Here is a tiny trained network, its code and every weight. The questions are about switching its units off for an input and a target symbol, where a switched-off unit gives its printed mean instead of its output.

import numpy as np


def w(rows, s, z=0):
    codes = np.array(rows[::2]) - 128.0
    scale = np.full(codes.shape[1], s)
    scale[-1] = z or s
    return codes * scale


def f(y):
    return np.maximum(y, 0)


def softmax(a):
    e = np.exp(a - a.max(-1, keepdims=True))
    return e / e.sum(-1, keepdims=True)


def log_softmax(a):
    a = a - a.max(-1, keepdims=True)
    return a - np.log(np.exp(a).sum(-1, keepdims=True))


def net(x, mask):
    ids = ['αβγδθπτψ'.index(c) for c in x.split()]
    T = len(ids)
    res = E[ids] + P[:T]
    u = 0
    for l in range(2):
        q, k, v = (res @ M[l].T for M in (Q, K, V))
        z = softmax(np.where(np.tri(T) > 0, q @ k.T / 4**0.5, -1e9)) @ v
        res = res + np.where(mask[u], z, O[l][:, -1]) @ O[l][:, :-1]
        u += 1
        y = f(res @ A[l][:, :-1].T + A[l][:, -1])
        res = res + np.where(mask[u : u + 16], y, B[l][:, -1]) @ B[l][:, :-1]
        u += 16
    return log_softmax(res[-1] @ U[:, :-1].T + U[:, -1])


Q, K, V, O, A, B = {}, {}, {}, {}, {}, {}
E = w([
[111,78,134],'α',
[99,52,17],'β',
[93,225,82],'γ',
[66,191,142],'δ',
[244,141,114],'θ',
[172,117,246],'π',
[101,135,145],'τ',
[70,145,133],'ψ',
],0.012)
P = w([
[125,135,83],'0',
[96,141,131],'1',
[160,137,2],'2',
[101,135,161],'3',
[169,123,2],'4',
[111,137,213],'5',
[206,90,38],'6',
[124,134,220],'7',
],0.0073)
Q[0] = w([
[94,91,151],'0.h1',
[4,83,116],'0.h1',
[205,74,161],'0.h1',
[33,166,127],'0.h1',
],0.027)
K[0] = w([
[65,105,132],'0.h1',
[5,124,65],'0.h1',
[178,41,188],'0.h1',
[22,215,86],'0.h1',
],0.026)
V[0] = w([
[117,133,120],'0.h1',
[236,96,170],'0.h1',
[2,142,67],'0.h1',
[57,168,112],'0.h1',
],0.005)
O[0] = w([
[136,127,130,148],'0.h1',
[22,158,92,3],'0.h1',
[255,89,187,254],'0.h1',
[206,112,130,225],'0.h1',
],0.008,0.0009)
A[0] = w([
[90,112,93,147],'0.n1',
[174,153,84,89],'0.n2',
[38,131,192,2],'0.n3',
[90,167,62,156],'0.n4',
[150,124,66,43],'0.n5',
[68,81,96,97],'0.n6',
[214,134,96,126],'0.n7',
[162,102,23,137],'0.n8',
[88,1,175,34],'0.n9',
[149,233,180,35],'0.n10',
[67,46,233,91],'0.n11',
[116,47,116,104],'0.n12',
[85,108,149,147],'0.n13',
[95,84,147,175],'0.n14',
[107,237,159,35],'0.n15',
[96,156,144,120],'0.n16',
],0.009,0.0043)
B[0] = w([
[154,125,142,166],'0.n1',
[142,105,135,175],'0.n2',
[1,151,78,165],'0.n3',
[110,67,138,188],'0.n4',
[191,133,104,155],'0.n5',
[138,69,131,151],'0.n6',
[63,85,125,236],'0.n7',
[111,180,180,255],'0.n8',
[97,171,20,153],'0.n9',
[196,230,88,166],'0.n10',
[228,111,109,208],'0.n11',
[104,148,107,170],'0.n12',
[134,122,159,167],'0.n13',
[144,160,142,189],'0.n14',
[142,125,45,158],'0.n15',
[100,144,135,157],'0.n16',
],0.026,0.0036)
Q[1] = w([
[125,149,144],'1.h1',
[79,154,245],'1.h1',
[122,88,118],'1.h1',
[134,134,122],'1.h1',
],0.012)
K[1] = w([
[154,116,102],'1.h1',
[254,171,29],'1.h1',
[102,172,154],'1.h1',
[122,110,134],'1.h1',
],0.0096)
V[1] = w([
[93,104,129],'1.h1',
[42,45,30],'1.h1',
[254,90,65],'1.h1',
[88,207,14],'1.h1',
],0.0079)
O[1] = w([
[107,73,134,99],'1.h1',
[49,13,21,20],'1.h1',
[248,207,7,48],'1.h1',
[2,245,27,250],'1.h1',
],0.0065,0.0012)
A[1] = w([
[115,124,195,183],'1.n1',
[204,104,98,123],'1.n2',
[138,81,202,179],'1.n3',
[150,65,170,65],'1.n4',
[34,101,110,166],'1.n5',
[130,197,201,107],'1.n6',
[192,148,208,157],'1.n7',
[170,140,199,2],'1.n8',
[108,95,201,229],'1.n9',
[11,164,129,93],'1.n10',
[79,201,114,141],'1.n11',
[106,136,17,176],'1.n12',
[14,94,46,32],'1.n13',
[103,117,117,95],'1.n14',
[103,192,141,73],'1.n15',
[58,26,142,12],'1.n16',
],0.011,0.005)
B[1] = w([
[175,140,76,189],'1.n1',
[78,89,92,188],'1.n2',
[138,169,60,192],'1.n3',
[56,145,165,153],'1.n4',
[137,33,86,240],'1.n5',
[46,103,157,197],'1.n6',
[175,171,192,234],'1.n7',
[48,71,89,159],'1.n8',
[250,128,98,212],'1.n9',
[85,3,151,254],'1.n10',
[70,180,199,248],'1.n11',
[97,190,42,240],'1.n12',
[239,162,223,226],'1.n13',
[144,143,147,142],'1.n14',
[116,57,179,178],'1.n15',
[24,235,58,164],'1.n16',
],0.024,0.0061)
U = w([
[96,106,9,153],'α',
[28,116,124,72],'β',
[153,65,57,150],'γ',
[166,181,253,5],'δ',
[219,175,143,241],'θ',
[214,182,156,253],'π',
[77,226,68,198],'τ',
[152,51,167,41],'ψ',
],0.0058,0.0031)

Each question gives the input, a string of symbols that net reads in full, and the target symbol t.
The units are the heads (4 rows each of Q, K, V and O) and the neurons (one row each of A and B). Each row of codes is followed by its name. A weight is (code - 128) times the scale printed after its matrix; where a second scale follows, it is the last column's (O, A, B and U).
mask holds one flag per unit, layer by layer, with each layer's heads first. A switched-off unit (its flag False) gives its mean, the last column of its rows in O or B, instead of its output. The means were averaged over made-up inputs and are rounded, as every weight is.
A unit's drop is (log p(t) with every unit on - log p(t) with that unit switched off) / (log p(t) with every unit on - log p(t) with every unit switched off).
The circuit of an input: a set's keep is (log p(t) with only the set's units on - log p(t) with every unit switched off) / (log p(t) with every unit on - log p(t) with every unit switched off). Starting from the 12 units with the biggest drops (on a tie, the unit counted first), units are removed one at a time, each time the one whose removal leaves the highest keep (on an exact tie, the one counted first), for as long as the keep stays at least 0.8.
circuit, biggest first: the units of the circuit, biggest drop first
unit that matters most: the unit with the biggest drop
k most important neurons: the k neurons with the biggest drops, biggest first
top k neurons in layer l: the k neurons of layer l with the biggest drops, biggest first
input π π γ β γ θ π τ, target θ: top neuron in layer 0 -> [0.n8]
input τ π α γ γ π γ, target ψ: 2 most important neurons -> [0.n3 0.n7]
input π ψ θ α π, target τ: 3 most important neurons -> [0.n11 0.n9 0.n8]
input τ τ τ δ α τ ψ θ, target γ: circuit, biggest first -> [0.n8 0.h1 0.n4 1.n5]
input π α γ α δ, target τ: 3 most important neurons -> [0.n9 0.n11 0.n3]
input γ β ψ ψ β α θ, target τ: top 3 neurons in layer 1 -> [1.n10 1.n5 1.n13]
input γ α γ ψ δ π α, target ψ: circuit, biggest first -> [1.n13 0.h1 1.n10 1.n5]
input τ δ θ π, target β: circuit, biggest first -> [0.n3 0.h1]
input π π δ θ δ α ψ, target τ: circuit, biggest first -> [1.h1 1.n10 1.n5 1.n13]
input γ θ γ π π ψ, target π: circuit, biggest first -> [0.h1 1.n10]
input β δ α τ, target θ: 2 most important neurons -> [1.n7 1.n9]
input β α ψ γ ψ ψ δ θ, target γ: 4 most important neurons -> [0.n8 0.n15 0.n11 1.n5]
input α π ψ α δ δ τ, target δ: 3 most important neurons -> [0.n11 0.n10 0.n7]
input π θ γ δ β τ π α, target α: circuit, biggest first -> [0.n9 1.n13 0.n11]
input ψ α τ, target τ: 2 most important neurons -> [0.n3 0.n8]
input γ π α, target ψ: unit that matters most -> 0.n3
input τ α α τ δ γ, target τ: circuit, biggest first -> [0.n15 1.n12]
input π ψ π β β α δ, target τ: 3 most important neurons -> [0.n9 0.n11 1.n10]
input β ψ δ π π, target ψ: 2 most important neurons -> [0.n3 0.n11]
input θ δ π γ γ, target β: unit that matters most -> 0.n8
input α β ψ, target γ: top 2 neurons in layer 1 -> [1.n5 1.n7]
input α α β θ α δ β γ, target τ: 3 most important neurons -> [0.n5 0.n15 1.n10]
input δ π ψ ψ ψ, target θ: top 4 neurons in layer 0 -> [0.n9 0.n3 0.n12 0.n16]
input δ τ γ, target π: 4 most important neurons -> [0.n3 0.n7 0.n9 0.n2]
input π τ β θ β β ψ, target γ: top 3 neurons in layer 0 -> [0.n11 0.n7 0.n8]
input ψ ψ ψ β γ γ α, target β: 2 most important neurons -> [0.n8 0.n11]
